Below are the code and all the weights of a small trained network. Each question names an input and a class and asks about switching units off, where a switched-off unit gives its printed mean instead of its output.

import numpy as np


def w(rows, s, z=0):
    codes = np.array(rows[::2]) - 128.0
    scale = np.full(codes.shape[1], s)
    scale[-1] = z or s
    return codes * scale


def f(y):
    return y / 2 * (1 + np.tanh(0.7978845608 * (y + 0.044715 * y**3)))


def log_softmax(a):
    a = a - a.max(-1, keepdims=True)
    return a - np.log(np.exp(a).sum(-1, keepdims=True))


def net(x, mask):
    res = np.array(x, float).reshape(1, 5) / 4 @ E
    y = f(res @ A[0][:, :-1].T + A[0][:, -1])
    res = res + np.where(mask, y, B[0][:, -1]) @ B[0][:, :-1]
    return log_softmax(res[-1] @ U[:, :-1].T + U[:, -1])


A, B = {}, {}
E = w([
[141,101,97,91,20,184],'x0',
[99,239,124,56,126,133],'x1',
[144,109,216,100,162,215],'x2',
[117,134,245,118,44,39],'x3',
[127,46,129,1,163,60],'x4',
],0.0073)
A[0] = w([
[129,143,84,148,111,87,67],'neuron 0',
[115,135,66,151,111,67,99],'neuron 1',
[132,86,111,126,66,161,69],'neuron 2',
[115,218,115,81,128,121,57],'neuron 3',
[125,70,114,25,165,93,76],'neuron 4',
[104,160,129,173,111,160,96],'neuron 5',
[127,130,91,124,143,138,92],'neuron 6',
[121,114,29,118,209,211,3],'neuron 7',
[136,6,127,226,140,114,54],'neuron 8',
[127,112,208,104,147,221,68],'neuron 9',
[123,169,167,171,249,72,58],'neuron 10',
[118,160,128,101,110,144,41],'neuron 11',
[131,141,64,160,96,64,97],'neuron 12',
[124,132,141,130,119,121,78],'neuron 13',
[110,136,223,140,79,81,90],'neuron 14',
[130,111,94,75,30,194,73],'neuron 15',
[133,131,169,129,93,101,59],'neuron 16',
[125,224,123,64,154,136,72],'neuron 17',
[125,142,169,132,136,163,101],'neuron 18',
[132,119,192,124,156,168,135],'neuron 19',
[133,169,160,202,95,150,75],'neuron 20',
[139,179,124,193,130,163,92],'neuron 21',
],0.015,0.0036)
B[0] = w([
[134,151,94,98,131,153,159],'neuron 0',
[129,162,83,79,131,183,186],'neuron 1',
[118,153,127,186,155,129,168],'neuron 2',
[126,105,211,148,127,190,187],'neuron 3',
[103,27,98,97,188,82,243],'neuron 4',
[114,72,117,109,161,96,186],'neuron 5',
[124,144,150,104,102,112,148],'neuron 6',
[160,157,165,93,19,52,254],'neuron 7',
[122,97,239,160,129,212,224],'neuron 8',
[131,189,67,68,142,191,211],'neuron 9',
[121,184,67,253,145,92,229],'neuron 10',
[126,106,146,159,123,139,140],'neuron 11',
[131,188,89,69,152,167,193],'neuron 12',
[131,132,136,126,125,114,127],'neuron 13',
[157,145,153,99,36,73,242],'neuron 14',
[121,171,93,247,165,93,218],'neuron 15',
[151,142,144,120,82,93,169],'neuron 16',
[132,86,209,156,135,205,197],'neuron 17',
[121,130,109,103,143,151,157],'neuron 18',
[125,167,91,92,132,167,185],'neuron 19',
[119,50,121,96,160,84,215],'neuron 20',
[105,55,110,103,164,83,214],'neuron 21',
],0.029,0.0096)
U = w([
[187,133,142,133,62,64,155],'0',
[116,36,96,123,205,78,2],'1',
[145,98,200,192,157,204,176],'2',
[137,167,81,255,172,97,114],'3',
[152,176,59,83,166,187,245],'4',
],0.0082,0.0009)

Each question gives the input, the list of numbers given to net, and the class t.
The units are the neurons (one row each of A and B). Each row of codes is followed by its name. A weight is (code - 128) times the scale printed after its matrix; where a second scale follows, it is the last column's (A, B and U).
mask holds one flag per neuron, in row order. A switched-off neuron (its flag False) gives its mean, the last column of its row in B, instead of its output. The means were averaged over made-up inputs and are rounded, as every weight is.
A unit's drop is (log p(t) with every unit on - log p(t) with that unit switched off) / (log p(t) with every unit on - log p(t) with every unit switched off).
The circuit of an input: a set's keep is (log p(t) with only the set's units on - log p(t) with every unit switched off) / (log p(t) with every unit on - log p(t) with every unit switched off). Starting from the 12 units with the biggest drops (on a tie, the unit counted first), units are removed one at a time, each time the one whose removal leaves the highest keep (on an exact tie, the one counted first), for as long as the keep stays at least 0.8.
units of the circuit, in order: the units of the circuit, biggest drop first
most important unit: the unit with the biggest drop
k most important neurons: the k neurons with the biggest drops, biggest first
drop of u: that unit's drop, to one decimal
input [-7,-8,4,4,-7], class 2: units of the circuit, in order => [neuron 8]
input [4,-8,1,7,-6], class 2: 2 most important neurons => [neuron 8; neuron 7]
input [1,-8,-8,6,-2], class 2: 3 most important neurons => [neuron 8; neuron 9; neuron 7]
input [7,-8,-5,-8,-5], class 0: 4 most important neurons => [neuron 7; neuron 17; neuron 3; neuron 6]
input [7,-4,1,7,8], class 1: 2 most important neurons => [neuron 4; neuron 7]
input [5,5,-8,6,7], class 4: 2 most important neurons => [neuron 12; neuron 1]
input [-5,5,-4,-6,-6], class 0: 2 most important neurons => [neuron 7; neuron 4]
input [6,-5,-6,2,-5], class 3: 4 most important neurons => [neuron 15; neuron 2; neuron 4; neuron 9]
input [-5,8,4,-7,-6], class 2: 4 most important neurons => [neuron 17; neuron 3; neuron 14; neuron 4]
input [-6,-2,-7,-2,-3], class 4: 4 most important neurons => [neuron 12; neuron 1; neuron 15; neuron 0]
input [-7,-7,2,-7,-5], class 0: 2 most important neurons => [neuron 7; neuron 15]
input [0,-7,3,-2,-4], class 2: drop of neuron 8 => 3.6
input [-6,5,5,-6,-1], class 0: drop of neuron 15 => 1.5
input [-3,4,-1,-6,-5], class 0: drop of neuron 8 => 0.0
input [6,1,0,5,-8], class 1: most important unit => neuron 20
